Here is a tiny trained network, its code and every weight. The questions are about switching its units off for an input and a target symbol, where a switched-off unit gives its printed mean instead of its output.

import numpy as np


def w(rows, s, z=0):
    codes = np.array(rows[::2]) - 128.0
    scale = np.full(codes.shape[1], s)
    scale[-1] = z or s
    return codes * scale


def softmax(a):
    e = np.exp(a - a.max(-1, keepdims=True))
    return e / e.sum(-1, keepdims=True)


def log_softmax(a):
    a = a - a.max(-1, keepdims=True)
    return a - np.log(np.exp(a).sum(-1, keepdims=True))


def net(x, mask):
    ids = ['ΔΦλμσψ'.index(c) for c in x.split()]
    T = len(ids)
    res = E[ids] + P[:T]
    u = 0
    for l in range(3):
        r = res
        for j in range(2):
            rows = slice(4 * j, 4 * j + 4)
            q, k, v = (r @ M[l][rows].T for M in (Q, K, V))
            z = softmax(np.where(np.tri(T) > 0, q @ k.T / 4**0.5, -1e9)) @ v
            o = O[l][rows]
            res = res + np.where(mask[u + j], z, o[:, -1]) @ o[:, :-1]
        u += 2
    return log_softmax(res[-1] @ U[:, :-1].T + U[:, -1])


Q, K, V, O = {}, {}, {}, {}
E = w([
[122,203,253],'Δ',
[186,113,58],'Φ',
[23,200,59],'λ',
[142,110,72],'μ',
[134,110,76],'σ',
[84,96,237],'ψ',
],0.015)
P = w([
[115,62,125],'0',
[105,79,99],'1',
[105,95,114],'2',
[107,106,120],'3',
[118,115,123],'4',
[105,108,116],'5',
[149,128,126],'6',
[93,107,100],'7',
[189,152,137],'8',
[44,106,72],'9',
[244,183,162],'10',
[71,137,54],'11',
],0.011)
Q[0] = w([
[129,163,114],'0.h0',
[125,41,92],'0.h0',
[178,121,129],'0.h0',
[134,113,127],'0.h0',
[122,216,125],'0.h1',
[116,145,162],'0.h1',
[162,173,165],'0.h1',
[141,249,146],'0.h1',
],0.016)
K[0] = w([
[90,116,162],'0.h0',
[54,57,93],'0.h0',
[151,59,123],'0.h0',
[125,110,123],'0.h0',
[34,64,91],'0.h1',
[150,73,92],'0.h1',
[119,46,131],'0.h1',
[31,9,99],'0.h1',
],0.012)
V[0] = w([
[174,148,124],'0.h0',
[167,117,70],'0.h0',
[112,89,141],'0.h0',
[133,141,106],'0.h0',
[117,149,97],'0.h1',
[8,89,136],'0.h1',
[90,75,125],'0.h1',
[134,118,96],'0.h1',
],0.012)
O[0] = w([
[62,3,122,69],'0.h0',
[118,37,223,247],'0.h0',
[193,146,108,170],'0.h0',
[126,63,172,155],'0.h0',
[183,152,139,157],'0.h1',
[160,252,125,251],'0.h1',
[50,207,164,212],'0.h1',
[71,233,169,174],'0.h1',
],0.0051,0.0021)
Q[1] = w([
[151,186,117],'1.h0',
[151,121,46],'1.h0',
[79,70,181],'1.h0',
[82,140,90],'1.h0',
[135,154,71],'1.h1',
[2,92,62],'1.h1',
[129,213,232],'1.h1',
[180,246,221],'1.h1',
],0.009)
K[1] = w([
[85,216,142],'1.h0',
[215,137,24],'1.h0',
[131,61,107],'1.h0',
[19,155,35],'1.h0',
[125,168,203],'1.h1',
[175,173,211],'1.h1',
[116,190,24],'1.h1',
[3,68,113],'1.h1',
],0.0064)
V[1] = w([
[10,100,96],'1.h0',
[57,91,199],'1.h0',
[185,104,97],'1.h0',
[113,141,123],'1.h0',
[130,129,128],'1.h1',
[111,96,98],'1.h1',
[63,136,197],'1.h1',
[118,106,192],'1.h1',
],0.013)
O[1] = w([
[237,218,129,254],'1.h0',
[221,134,171,25],'1.h0',
[76,186,117,88],'1.h0',
[159,129,154,170],'1.h0',
[128,128,129,128],'1.h1',
[74,140,46,119],'1.h1',
[198,211,189,140],'1.h1',
[211,255,162,52],'1.h1',
],0.0069,0.0022)
Q[2] = w([
[119,210,65],'2.h0',
[252,125,188],'2.h0',
[65,237,93],'2.h0',
[199,112,13],'2.h0',
[101,145,119],'2.h1',
[192,92,78],'2.h1',
[77,141,133],'2.h1',
[171,133,112],'2.h1',
],0.011)
K[2] = w([
[172,157,65],'2.h0',
[130,161,174],'2.h0',
[117,142,14],'2.h0',
[250,106,113],'2.h0',
[156,124,144],'2.h1',
[134,150,166],'2.h1',
[163,105,100],'2.h1',
[115,163,161],'2.h1',
],0.014)
V[2] = w([
[234,114,157],'2.h0',
[23,200,198],'2.h0',
[87,92,210],'2.h0',
[77,95,86],'2.h0',
[104,94,43],'2.h1',
[207,122,84],'2.h1',
[185,139,55],'2.h1',
[161,239,1],'2.h1',
],0.0096)
O[2] = w([
[46,104,109,142],'2.h0',
[180,74,64,66],'2.h0',
[139,220,42,30],'2.h0',
[171,179,204,123],'2.h0',
[94,108,73,145],'2.h1',
[56,133,122,161],'2.h1',
[91,63,123,180],'2.h1',
[89,253,74,255],'2.h1',
],0.0077,0.0037)
U = w([
[119,133,137,150],'Δ',
[200,177,251,183],'Φ',
[140,223,107,3],'λ',
[127,139,141,129],'μ',
[226,114,92,57],'σ',
[61,89,214,193],'ψ',
],0.012,0.0038)

Each question gives the input, a string of symbols that net reads in full, and the target symbol t.
The units are the heads (4 rows each of Q, K, V and O). Each row of codes is followed by its name. A weight is (code - 128) times the scale printed after its matrix; where a second scale follows, it is the last column's (O and U).
mask holds one flag per head, layer by layer. A switched-off head (its flag False) gives its mean, the last column of its rows in O, instead of its output. The means were averaged over made-up inputs and are rounded, as every weight is.
A unit's drop is (log p(t) with every unit on - log p(t) with that unit switched off) / (log p(t) with every unit on - log p(t) with every unit switched off).
The circuit of an input: a set's keep is (log p(t) with only the set's units on - log p(t) with every unit switched off) / (log p(t) with every unit on - log p(t) with every unit switched off). Starting from all 6 units, units are removed one at a time, each time the one whose removal leaves the highest keep (on an exact tie, the one counted first), for as long as the keep stays at least 0.8.
circuit, biggest first: the units of the circuit, biggest drop first
most important unit: the unit with the biggest drop
which heads matter: for each layer, one digit per head in row order, 1 if its drop is at least 0.15 and else 0, layers parted by /
drop of u: that unit's drop, to one decimal
input Φ Φ Φ Φ μ ψ Φ Φ Δ μ, target σ: most important unit : 0.h1
input σ Φ σ μ λ σ Δ σ Φ Φ, target ψ: which heads matter : 01 / 10 / 10
input λ λ Δ ψ, target σ: which heads matter : 01 / 00 / 10
input Δ Φ Φ Δ σ Δ Φ Δ σ λ Φ μ, target ψ: which heads matter : 01 / 10 / 10
input μ ψ σ, target Φ: circuit, biggest first : (2.h1; 1.h1)
input Φ Φ λ Φ μ σ σ σ λ λ μ, target λ: which heads matter : 01 / 00 / 01
input Δ Φ Φ μ λ μ Φ σ ψ Φ σ, target ψ: which heads matter : 01 / 01 / 00
input σ λ Φ, target λ: circuit, biggest first : (2.h1; 1.h0)
input λ Φ Δ μ, target σ: circuit, biggest first : (1.h1; 0.h1; 2.h0)
input Φ Δ σ Φ Φ Φ Δ, target ψ: which heads matter : 11 / 01 / 01
input σ μ Φ Δ σ ψ ψ Φ μ, target ψ: which heads matter : 01 / 01 / 10
input σ λ ψ, target λ: circuit, biggest first : (2.h0; 1.h0; 0.h1)
input Φ ψ λ σ Φ λ λ Φ, target λ: which heads matter : 00 / 00 / 01
input ψ ψ ψ, target Φ: which heads matter : 00 / 11 / 01
input Φ Φ μ Φ Φ, target ψ: most important unit : 0.h0
input Φ σ ψ σ μ Δ Φ λ Φ Φ ψ, target ψ: which heads matter : 00 / 11 / 00
input μ Φ μ μ σ μ σ μ Φ Δ ψ, target σ: which heads matter : 00 / 00 / 10
input λ Δ μ σ Φ ψ λ Φ ψ Φ Δ σ, target σ: circuit, biggest first : (0.h1; 2.h0)
input σ μ Φ σ λ ψ σ Δ Δ Φ, target σ: drop of 0.h0 : 0.0
input μ μ Δ Δ σ, target σ: most important unit : 2.h0
input λ μ Φ σ σ μ ψ Φ, target Φ: drop of 0.h0 : 0.1
